Here is a tiny trained network, its code and every weight. The questions are about switching its units off for an input and a class, where a switched-off unit gives its printed mean instead of its output.

import numpy as np


def w(rows, s, z=0):
    codes = np.array(rows[::2]) - 128.0
    scale = np.full(codes.shape[1], s)
    scale[-1] = z or s
    return codes * scale


def f(y):
    return np.maximum(y, 0)


def log_softmax(a):
    a = a - a.max(-1, keepdims=True)
    return a - np.log(np.exp(a).sum(-1, keepdims=True))


def net(x, mask):
    res = np.array(x, float).reshape(1, 8) / 4 @ E
    y = f(res @ A[0][:, :-1].T + A[0][:, -1])
    res = res + np.where(mask, y, B[0][:, -1]) @ B[0][:, :-1]
    return log_softmax(res[-1] @ U[:, :-1].T + U[:, -1])


A, B = {}, {}
E = w([
[185,109,116,215,58,188,118,110,128,197],'x0',
[96,75,137,117,48,66,35,201,244,122],'x1',
[201,60,77,67,223,198,253,210,103,183],'x2',
[199,148,104,172,157,218,197,71,44,175],'x3',
[79,136,145,96,120,79,93,143,153,91],'x4',
[197,41,110,195,49,169,90,202,203,222],'x5',
[115,71,113,27,165,101,148,234,184,119],'x6',
[112,162,132,115,175,125,155,85,87,96],'x7',
],0.0054)
A[0] = w([
[30,163,161,127,62,14,16,106,184,40,180],'N0',
[165,177,111,180,133,181,166,19,2,158,154],'N1',
[160,181,115,207,133,181,145,10,12,148,174],'N2',
[169,69,98,174,65,148,104,171,188,175,135],'N3',
[188,62,112,174,75,162,123,188,183,214,146],'N4',
[141,91,125,24,194,134,183,171,120,125,117],'N5',
[174,74,113,183,72,154,112,184,193,186,137],'N6',
[137,76,115,164,46,119,68,170,223,141,251],'N7',
[148,120,126,55,233,175,221,159,51,131,210],'N8',
],0.0053,0.0025)
B[0] = w([
[18,191,160,76,105,38,36,87,221,69,255],'N0',
[177,229,179,213,154,213,189,35,23,51,244],'N1',
[172,232,233,246,117,238,172,16,13,62,248],'N2',
[167,71,145,167,65,179,68,157,173,192,192],'N3',
[238,40,161,162,83,216,101,162,129,224,202],'N4',
[135,102,80,50,151,100,159,194,152,124,186],'N5',
[188,68,152,160,62,186,77,158,157,224,195],'N6',
[141,86,178,120,39,112,8,176,220,175,223],'N7',
[190,84,30,90,222,103,255,169,79,77,233],'N8',
],0.0053,0.0085)
U = w([
[164,48,138,146,75,153,83,156,168,221,3],'0',
[151,197,161,207,145,190,166,42,44,103,91],'1',
[3,180,141,86,110,27,72,104,183,79,208],'2',
[139,91,27,26,226,110,205,180,103,114,218],'3',
],0.0073,0.00072)

Each question gives the input, the list of numbers given to net, and the class t.
The units are the neurons (one row each of A and B). Each row of codes is followed by its name. A weight is (code - 128) times the scale printed after its matrix; where a second scale follows, it is the last column's (A, B and U).
mask holds one flag per neuron, in row order. A switched-off neuron (its flag False) gives its mean, the last column of its row in B, instead of its output. The means were averaged over made-up inputs and are rounded, as every weight is.
A unit's drop is (log p(t) with every unit on - log p(t) with that unit switched off) / (log p(t) with every unit on - log p(t) with every unit switched off).
The circuit of an input: a set's keep is (log p(t) with only the set's units on - log p(t) with every unit switched off) / (log p(t) with every unit on - log p(t) with every unit switched off). Starting from all 9 units, units are removed one at a time, each time the one whose removal leaves the highest keep (on an exact tie, the one counted first), for as long as the keep stays at least 0.8.
circuit, biggest first: the units of the circuit, biggest drop first
top k neurons: the k neurons with the biggest drops, biggest first
drop when u is switched off: that unit's drop, to one decimal
input [-1,-3,8,-2,-5,-8,0,-1], class 3: circuit, biggest first : (N8)
input [7,-3,-3,-6,-2,-1,-4,-5], class 0: circuit, biggest first : (N7, N1)
input [-4,-3,5,-7,-3,-5,-6,-3], class 3: circuit, biggest first : (N2, N8, N1)
input [-8,0,7,0,8,-8,-7,6], class 3: top 2 neurons : (N8, N5)
input [5,3,-1,-2,0,-4,-1,8], class 2: top 2 neurons : (N1, N2)
input [-5,4,-1,5,1,-5,1,1], class 2: top 2 neurons : (N4, N1)
input [-7,-3,-1,8,-7,-3,6,-8], class 3: top 2 neurons : (N8, N5)
input [5,-5,1,4,5,2,7,1], class 3: top 2 neurons : (N2, N8)
input [0,-2,-6,-1,-1,0,1,2], class 2: drop when N1 is switched off : 0.1
input [7,7,-8,4,-3,-5,4,-2], class 2: drop when N1 is switched off : 0.0
input [-7,0,0,0,6,2,-8,3], class 2: drop when N0 is switched off : 0.2
input [1,6,-8,6,5,3,-4,5], class 2: drop when N0 is switched off : 0.2
